Below is a small trained network, with its code and all its weights. Each question gives an input and a target symbol and asks what happens when units are switched off, that is, made to give their printed mean instead of their output.

import numpy as np


def w(rows, s, z=0):
    codes = np.array(rows[::2]) - 128.0
    scale = np.full(codes.shape[1], s)
    scale[-1] = z or s
    return codes * scale


def f(y):
    return np.maximum(y, 0)


def softmax(a):
    e = np.exp(a - a.max(-1, keepdims=True))
    return e / e.sum(-1, keepdims=True)


def log_softmax(a):
    a = a - a.max(-1, keepdims=True)
    return a - np.log(np.exp(a).sum(-1, keepdims=True))


def net(x, mask):
    ids = ['ΔΠΦΨεηθλμτω'.index(c) for c in x.split()]
    T = len(ids)
    res = E[ids] + P[:T]
    r = res
    for j in range(3):
        rows = slice(4 * j, 4 * j + 4)
        q, k, v = (r @ M[0][rows].T for M in (Q, K, V))
        z = softmax(np.where(np.tri(T) > 0, q @ k.T / 4**0.5, -1e9)) @ v
        o = O[0][rows]
        res = res + np.where(mask[j], z, o[:, -1]) @ o[:, :-1]
    y = f(res @ A[0][:, :-1].T + A[0][:, -1])
    res = res + np.where(mask[3:19], y, B[0][:, -1]) @ B[0][:, :-1]
    return log_softmax(res[-1] @ U[:, :-1].T + U[:, -1])


Q, K, V, O, A, B = {}, {}, {}, {}, {}, {}
E = w([
[86,61,100,123,36,172,117,105,83,111,108,136],'Δ',
[180,120,183,118,90,142,77,146,131,79,84,61],'Π',
[86,94,133,96,65,172,99,150,160,48,145,87],'Φ',
[162,165,197,253,111,212,112,196,64,131,156,157],'Ψ',
[66,104,159,144,108,110,56,245,127,69,91,100],'ε',
[113,189,161,119,132,172,31,196,104,65,142,200],'η',
[39,185,36,215,135,166,114,224,80,121,142,100],'θ',
[166,253,105,126,133,125,115,116,77,121,123,79],'λ',
[115,96,117,128,135,168,138,80,152,41,136,106],'μ',
[82,62,110,138,110,88,136,75,79,63,68,160],'τ',
[147,106,136,127,99,21,158,135,6,168,95,47],'ω',
],0.019)
P = w([
[98,200,159,70,95,151,171,142,105,151,30,114],'0',
[74,148,212,41,124,166,200,178,153,211,96,121],'1',
[167,127,54,63,77,215,163,252,88,48,83,127],'2',
[128,173,199,156,120,154,79,119,64,107,118,72],'3',
[64,131,152,114,181,182,81,98,110,165,102,96],'4',
[166,113,57,112,77,178,128,199,85,69,155,118],'5',
[145,160,187,221,121,115,45,94,74,97,184,77],'6',
[67,127,113,186,174,150,55,64,114,170,162,100],'7',
[163,97,37,165,91,132,113,168,109,65,210,121],'8',
[167,99,156,236,162,61,18,52,120,120,216,77],'9',
],0.013)
Q[0] = w([
[136,93,110,173,100,156,9,92,45,88,148,67],'H1',
[66,132,214,98,213,66,213,68,192,252,112,166],'H1',
[162,123,72,132,192,82,171,101,121,109,126,146],'H1',
[39,161,178,122,145,203,100,96,50,104,99,59],'H1',
[79,168,180,97,207,92,212,130,198,200,135,181],'H2',
[179,108,160,87,103,95,178,128,124,146,120,190],'H2',
[103,130,131,108,47,209,80,165,61,73,164,85],'H2',
[186,113,60,134,107,112,189,200,125,65,125,153],'H2',
[112,140,143,100,89,124,150,147,159,138,165,113],'H3',
[69,141,162,166,119,153,60,65,79,90,112,56],'H3',
[68,123,165,155,178,143,109,76,136,162,115,116],'H3',
[61,180,166,106,105,141,144,134,131,136,127,92],'H3',
],0.012)
K[0] = w([
[143,100,110,168,113,68,63,110,161,130,243,123],'H1',
[116,157,165,113,47,236,155,161,124,122,58,111],'H1',
[157,73,168,119,119,134,146,154,123,182,104,125],'H1',
[156,118,142,192,76,92,95,94,64,52,161,89],'H1',
[101,173,147,68,90,199,160,167,132,102,7,137],'H2',
[125,129,120,131,166,171,177,159,100,146,82,105],'H2',
[132,135,88,192,164,81,114,63,110,82,156,119],'H2',
[156,106,86,103,217,95,219,111,118,148,133,192],'H2',
[122,143,89,103,201,128,168,124,92,100,82,92],'H3',
[147,126,122,190,116,58,75,91,146,77,233,120],'H3',
[117,144,108,176,132,56,88,127,119,142,138,46],'H3',
[113,157,136,176,108,134,93,93,121,86,73,126],'H3',
],0.012)
V[0] = w([
[167,202,143,159,189,141,79,203,157,162,129,95],'H1',
[183,158,186,126,199,102,154,80,68,121,41,254],'H1',
[185,205,123,86,130,188,137,50,220,88,198,148],'H1',
[210,98,107,184,137,168,225,49,110,123,73,55],'H1',
[221,191,96,170,161,123,152,89,142,185,124,36],'H2',
[128,53,138,190,208,176,179,166,109,105,176,152],'H2',
[74,164,153,172,105,100,113,246,70,166,71,166],'H2',
[33,157,75,98,195,36,89,192,178,75,96,46],'H2',
[96,35,164,81,122,130,156,225,185,156,165,154],'H3',
[239,33,220,105,124,88,141,152,145,89,104,160],'H3',
[155,140,168,62,142,85,98,106,94,157,131,97],'H3',
[46,110,65,174,156,124,156,114,182,68,109,212],'H3',
],0.0079)
O[0] = w([
[88,175,167,132,101,108,214,192,190,154,103,198,123],'H1',
[76,47,191,123,225,1,117,139,77,151,185,171,58],'H1',
[34,191,213,78,143,231,129,92,67,113,166,81,89],'H1',
[169,103,192,243,206,187,148,71,143,45,61,131,177],'H1',
[120,142,135,132,191,148,223,129,110,162,83,172,86],'H2',
[99,95,108,152,157,124,134,219,136,134,110,83,152],'H2',
[117,122,102,217,150,173,102,114,204,146,161,128,159],'H2',
[75,192,79,189,111,91,124,90,122,65,127,163,106],'H2',
[131,165,82,208,60,196,125,167,102,95,150,54,1],'H3',
[20,151,156,162,29,175,129,156,185,121,132,166,86],'H3',
[103,172,153,86,121,143,109,101,118,130,190,176,78],'H3',
[99,124,126,197,188,154,123,194,107,146,117,123,72],'H3',
],0.009,0.0066)
A[0] = w([
[160,123,81,143,116,131,130,132,203,133,133,164,79],'N1',
[194,142,163,128,124,108,106,80,128,173,181,133,165],'N2',
[114,141,111,119,99,152,74,140,102,109,141,94,139],'N3',
[63,139,167,128,139,111,137,102,109,155,183,155,87],'N4',
[78,131,179,160,163,114,102,65,117,127,131,108,143],'N5',
[138,137,133,101,91,112,152,172,87,92,121,96,68],'N6',
[166,114,109,130,85,155,163,153,127,120,87,139,105],'N7',
[134,122,117,104,148,178,168,173,88,123,73,106,104],'N8',
[104,114,115,99,139,114,112,169,115,98,163,188,95],'N9',
[115,178,152,107,90,164,139,98,128,131,124,114,158],'N10',
[96,98,103,111,166,139,129,99,180,90,168,127,168],'N11',
[113,188,117,109,110,131,247,137,137,123,130,160,137],'N12',
[129,168,153,102,198,132,127,102,131,124,151,133,133],'N13',
[150,130,129,146,103,179,154,144,159,152,160,117,10],'N14',
[150,129,122,148,183,153,111,90,75,102,113,96,100],'N15',
[102,115,174,168,197,73,72,76,134,160,137,147,2],'N16',
],0.012,0.0045)
B[0] = w([
[122,142,185,136,107,71,160,122,57,76,134,68,201],'N1',
[82,96,76,74,96,162,118,150,94,101,68,195,181],'N2',
[110,63,139,135,124,170,229,95,105,184,83,164,228],'N3',
[132,192,60,68,200,112,63,151,82,58,111,94,160],'N4',
[97,100,138,165,221,112,93,107,153,185,181,81,193],'N5',
[159,159,89,133,111,173,149,129,145,139,188,234,174],'N6',
[101,187,70,23,226,22,125,81,186,148,168,125,195],'N7',
[181,145,254,131,101,101,95,25,102,44,202,178,204],'N8',
[154,127,169,172,161,146,177,137,158,152,96,73,154],'N9',
[132,211,86,162,196,143,93,125,155,224,111,92,194],'N10',
[161,197,116,139,108,174,128,209,90,118,105,157,173],'N11',
[38,5,135,231,121,189,100,137,201,94,106,211,154],'N12',
[84,64,115,152,122,105,136,163,64,144,110,87,179],'N13',
[45,109,147,116,138,102,110,143,93,102,94,69,165],'N14',
[122,98,138,74,44,80,147,209,167,112,124,130,250],'N15',
[140,158,68,124,36,188,221,87,147,120,251,97,191],'N16',
],0.007,0.019)
U = w([
[169,68,69,138,91,173,71,196,65,84,90,139,182],'Δ',
[120,149,129,158,139,128,35,122,200,99,162,204,193],'Π',
[133,183,84,138,127,179,175,113,82,149,116,86,109],'Φ',
[122,121,163,115,123,128,253,217,142,180,131,158,140],'Ψ',
[50,166,131,151,49,111,132,150,100,65,130,108,3],'ε',
[101,186,93,36,136,89,68,185,123,102,205,149,111],'η',
[190,165,81,156,219,84,128,132,102,95,135,155,176],'θ',
[102,118,84,102,187,144,169,129,76,92,149,151,29],'λ',
[88,130,189,132,176,122,78,81,42,75,152,21,189],'μ',
[143,123,82,145,134,142,82,114,159,106,246,122,90],'τ',
[153,199,149,101,92,134,177,110,68,48,176,212,124],'ω',
],0.0044,0.005)

Each question gives the input, a string of symbols that net reads in full, and the target symbol t.
The units are the heads (4 rows each of Q, K, V and O) and the neurons (one row each of A and B). Each row of codes is followed by its name. A weight is (code - 128) times the scale printed after its matrix; where a second scale follows, it is the last column's (O, A, B and U).
mask holds one flag per unit, heads first, then neurons. A switched-off unit (its flag False) gives its mean, the last column of its rows in O or B, instead of its output. The means were averaged over made-up inputs and are rounded, as every weight is.
A unit's drop is (log p(t) with every unit on - log p(t) with that unit switched off) / (log p(t) with every unit on - log p(t) with every unit switched off).
The circuit of an input: a set's keep is (log p(t) with only the set's units on - log p(t) with every unit switched off) / (log p(t) with every unit on - log p(t) with every unit switched off). Starting from the 12 units with the biggest drops (on a tie, the unit counted first), units are removed one at a time, each time the one whose removal leaves the highest keep (on an exact tie, the one counted first), for as long as the keep stays at least 0.8.
units of the circuit, in order: the units of the circuit, biggest drop first
unit that matters most: the unit with the biggest drop
k most important neurons: the k neurons with the biggest drops, biggest first
heads that matter: for each layer, one digit per head in row order, 1 if its drop is at least 0.15 and else 0, layers parted by /
drop when u is switched off: that unit's drop, to one decimal
input θ Ψ μ Ψ ε Π Δ μ Π τ, target τ: units of the circuit, in order => N16, H1
input τ η Π ω, target ω: heads that matter => 101
input η Π η, target Ψ: heads that matter => 100
input Π τ Ψ Δ θ ω Ψ μ μ, target ω: unit that matters most => H2
input ω μ τ, target θ: heads that matter => 100
input Ψ μ Π ε μ, target ε: units of the circuit, in order => H1, N1, H2
input η Ψ μ μ τ Ψ μ λ, target μ: units of the circuit, in order => H1, N5
input Δ μ Φ Δ μ θ, target ω: 2 most important neurons => N8, N6
input θ η Φ μ η λ τ μ Π ε, target ε: units of the circuit, in order => H1, H2, N1
input μ μ τ, target Δ: units of the circuit, in order => H1, H2, N8
input ω Π ε λ ω Ψ μ Ψ Ψ, target ω: 3 most important neurons => N8, N6, N5
input μ Ψ μ Ψ μ Φ λ Φ, target λ: 2 most important neurons => N4, N13
input ω Φ Φ, target θ: heads that matter => 100
input μ μ μ θ Ψ η θ Ψ Δ λ, target λ: units of the circuit, in order => H3, H2, N13, N2
input μ μ Δ Δ ω, target Δ: heads that matter => 100
input Ψ Π μ η μ ω, target θ: units of the circuit, in order => H1, N7
input Ψ Π η θ Φ μ, target ω: unit that matters most => N8
input μ μ Ψ τ θ Ψ Φ μ Φ Π, target Π: heads that matter => 111
input ω θ η ω μ Δ Ψ ε, target Ψ: heads that matter => 110
input μ Ψ ω η Δ θ η Ψ η μ, target μ: heads that matter => 110
input Φ Ψ τ Π Π μ μ Ψ τ, target Δ: heads that matter => 100
input θ τ η Ψ τ, target Ψ: units of the circuit, in order => H1
input μ μ λ ε, target ε: heads that matter => 110
input Δ Δ Φ μ Π μ μ μ ε, target ω: units of the circuit, in order => H2, N8, H1, N6
input τ μ Π ε τ θ τ μ, target τ: 2 most important neurons => N16, N5
input Ψ η Π Ψ Φ Φ ω Ψ μ, target θ: drop when N7 is switched off => 0.2
input μ μ η θ Φ λ μ Δ Ψ, target ω: drop when H1 is switched off => 0.1
